(in the rows, 128 means zero)
Each row is followed by its class.
[126 104 126 107  89  88 123 116 127 132 127 120  73 125 144 113 125 131
 121 119 143 166  82 138 114 139 114 136 150 146  94 116 144 164 123 139
  97 159  96  31 128 116 127 124 103]	rh
[136  67 108 116 111 126 109 140 121 114 125 148 127 128 115 153 113 117
 132 134 139  70 153 142 165 138 141 138 132 131 146 145 120 149 136 118
 120 145 111 126 109 142 112 102  77]	rh
[122  57 116 107 119 110 144 135 102 107 134 133 118 108 111 102 136 156
 141 135 117 109 153 112 122 161 124 122 155 159 134 119 112 125 123 111
  73 175  95  87 109 135 102 109  98]	ch
[143 101 154 108 140 156 118 109 138 132 120 135 108 102  73 166 122 140
 126 160 148 102 132 112 111 119 158 134 109 149 134 107 144 155 144 111
 132 150  92  92 122 100 129 139  51]	Sm
[123 103 158 117 122 135 174  75 127 110 120 157 101 127 160 132 125 146
 142 118 121 110 103 100  86 118 143 135 129 145 138 135 138 153 132 140
  58 150 121  64 114 118 119 115  95]	rh
[125  94 109 100 110 118 136 120 105 109 144 140 125 120 129 122 113 132
 132 116 149 147 144 113 141 130 141 132 140 139 131 143 104 139 132 136
 123 163 115  85 111 131 106 104  82]	ch
[135 115  97  96 134 119 109 130 131 134  98 163 113  87  90 177  90 137
 113 163 210 139 123 106  85 128 165 169 121 116 110  97 146 170 126 118
 132 162 118  78  91  93 128 192  49]	rh
[121  82 110 110 117 119 131 109 115 111 126 112 103 129 133 100 139 134
 142 123 150 149 130 117 109 144 107 132 126 151 128 128 130 172 126 118
 115 156 116  94 133 139 118 117 120]	ch
[111 119 142 132  97 174 137 111 106 101 121 153  62 170 175  61 179 158
 128  81 173 168 112 134 106 127 124 116 143 191 123 129 135  86 129  99
 100 133 141  57 130 130  96 137 155]	Nt
[122 116  86  91  90 126 126 178 110 111 131  79  98  94 111 160 111 137
 126 149 180  81 123 167 125 161 138 160 132 135 129  99 170 150 147  91
  80 134  63  95 115 133 123 135  36]	rh
[100 125 185  90 111 114 130  78 155 109  91 113  97 138 126 118 146 132
 126 118 105 164 102 135 112 113 131 125 138 180 140 135 126 133 140 111
 136 147 109  78 140 123 120 140 104]	Nt
[129 118 120 135 128 128 131 123 136 121 128 169  73 101 111 141 112 119
 146 143 189 107 117  90  99 119 146 160 120 184 146 120 123 149 131 111
 123 140 120  66  96  94 120 141  78]	rh
[124 110 118 103 102 128 131 114  96 112 128 149  90 124 137  96 132 138
 114 117 150 165 122 122 119 135 125 140 146 166 141 132 124 124 121 125
 134 172 102  63 126 128  96 117 102]	ch
[100 133 118  95 108 121 121 160 120 147 128 148 148 128 110 173 100 109
 142 133 102  50 133 156 153 133 168 133 109 122 144 133 127 148 144 106
  95 128  95 149 115 143 117 109  47]	rh
[122 111 121 117 140 129 116 141 109 117 149 155 104 110 120 142 133 152
 127 121 157 107 146 118  98 132 144 129 118 128 110  98 165 132 137 111
 112 135 109  93 141 160 129 110  81]	rh
[145  92 114 138 139 107 124 139 133 144 127 109 136  86  75 166 136 136
 144 154 176 135 149 122 124 156 135 107 110 101 108  88 127 159 138 119
  89 134 118 135 116 121 164 125 117]	rh
[109 133 155 130 147 108 115  97 114 129 128 101  69 162 150  90 141  89
 107  98 147 235 123 116 117 129 106 113 154 124  99 148 100 144 111 138
 150 144 165  62 118 139 124 109 168]	Nt
[117 102 147 119 154 110 111 120 120 153 123 111 105 115 109 138 150 138
 129 128 199 167 166 106  79 121 150  79 132 120  96 113 127 127 135 112
 121 136 148 120 125 105 133 134 118]	Sm
[120  89 137 130 144 106 131  95 118 122 115  98  74 163 147  84 159 129
 170  87 160 185 135  74 110 119  96  93 121 133 103 130 111 131 130 124
 123 146 150  72 108 108 121 134 162]	Nt
[117 133 152 123 101 125 112 102 121 118 120 153  66 168 173  93 141 121
 129  90 157 144 104 147 104 120 131 123 149 155 141 142 132 105 127 117
 112 133 162  67 115 107 118 144 143]	Nt
[148 101  99 117 136 104 128 118 126 127 123 127 105  96 107 147 106 114
 131 131 176 174 103 105 122 141 122 158 110 106 115 129 117 204 119 147
 151 163 109  45 105 115 145 120  77]	rh
[129 134 157 118 156 112 101 100 139 152 110 120 103 120 124 149 135 114
 105 131 167 186 126 117 106 127 144 127 134  87 107 144 117 180 112 140
 138 146 152  79 114 110 142 120 110]	Sm
[122 124 145 150  99 111 146  97 146 128 122 134  98 131 152 124 131 118
 135  93 159 143 102 102 116  99 130 150  98 169 126 112 100 101 127 140
 142 149 157   4 129 105 131 141 147]	Nt
[107 145 115 117 146 128 117 103 116 143 137 151 118 142 148 158 101  90
 141 113 156 144 125 127 125 121 156 134  91 101 148 151 124 161 135 118
 177 122 125 117 117 124 112 103  73]	Sm
[108  88 176 104 109 113 124  82 141 137 110  94  96 163 129 114 160 146
 159 101 162 155 130 142 123  96 145 120 128 179 141 125  88 106 138 108
 119 133 150 126 108 114 115 133 141]	Nt
[109 130 178 124 137 124 119  94 134 125 112 102 103 167 130 102 150 110
 147 110 115 172 111 119 116 133 120 114 116 141 136 130 118 129 153 127
 132 133 137  98 117 120 122 170 144]	Nt
[119  96 133 116 121 101 114 128 138 138 103 112  97 149 133 120 142 139
 142 120 191 208 130 134 126 131 111 133 134 128 106 130 126 138 137 103
 122 125 128  85 115 129 127 142 126]	Nt
[130 106  81 130  99 115 131 148 106 102 132 159 108 131 142 126 113 135
 120 106 167 132 132 156 126 153 129 141 138 151 120 126 132 127 118 122
 109 140 106  87 113 126 108 111 110]	ch
[117 116  98 104  94  98 137 115 104 121 133 130 115 146 161  97 107 119
 125  97 165 187 124 119 141 133 110 139 123 148 121 131 106 113 120 137
 144 154 115  64 118 136 109 115 134]	ch
[107 152 196 107 124 132 113  97 135 103 113 122 106 151 152 118 147 115
 100 110  86 180  72 154 101 125 112 127 134 150 117 139 166 117 149 129
 140 121 115  50 153 116 117 156 117]	Nt
[102 152 122 130 121 156 125 134 110 109 123 157  91 143 124 102 123 122
 101 125 133 160 149 118 122 123 120 131 136 155 129 131 136  92 129  91
 149 115 130 117 151 129 101 135 158]	Nt
[120 106 176  81 122 106 115 118 114 126 113 103 121 135 127 138 138 145
 128 106 110 114 147 149 134 151 171 103 162 140 125 143 118 138 133 131
  88 142 124 122 128 145 115 108 102]	Sm
[133  82 126  98 104  88 136 111 115 119 127 111 105 117 129 112 133 130
 139 117 141 143 125 121 129 145 117 122 134 139 108 121 102 165 129 138
 103 163 104  70 101 145 117 109 139]	ch

Each row is followed by its class.
[ 99 139 114 126 104 161 121  99 106 127 125  97 134 135 122 127 143 107
 171 132 135 102 125 129 138 130 112 110 159 119 125 133 132 131 127 131
 125 107 107 104 167 130 134 141 128]	<76>
[152 147 109 170 228 108 123 123 125  89 154 157  87 140 146 126 152 185
 119 124 156  81 174 158 112 116 124 212 126 160 136 133  28 150 123 132
 103 133 157 180  60 133 107 153 176]	<75>
[ 99 133 106 137  84  96 118 124  94 130 127 103 163 120  97 131 155 115
 146 117 126 179  95 122 149 124 113 140 148 110 152 117  99 125 135 159
 114 134  78 106 148 126 135 102 140]	<79>
[126 137 138 131 130 126 132 113 129 139 127 124 159 109 122 101 135 132
 100 121 110 171 134 144 131 145  97 137 129 131 150 129 118 121 119 116
 141 148 135 101 167 123 113  98 108]	<75>
[132 137 109 136 171 142 146 116 138 113 129 147 136 130 152 114 146 133
 123 123 119 129 142 139 124 137 124 137 144 122 152 119  89 150 103  89
 130 146 135 146 168 129 121 146 127]	<75>
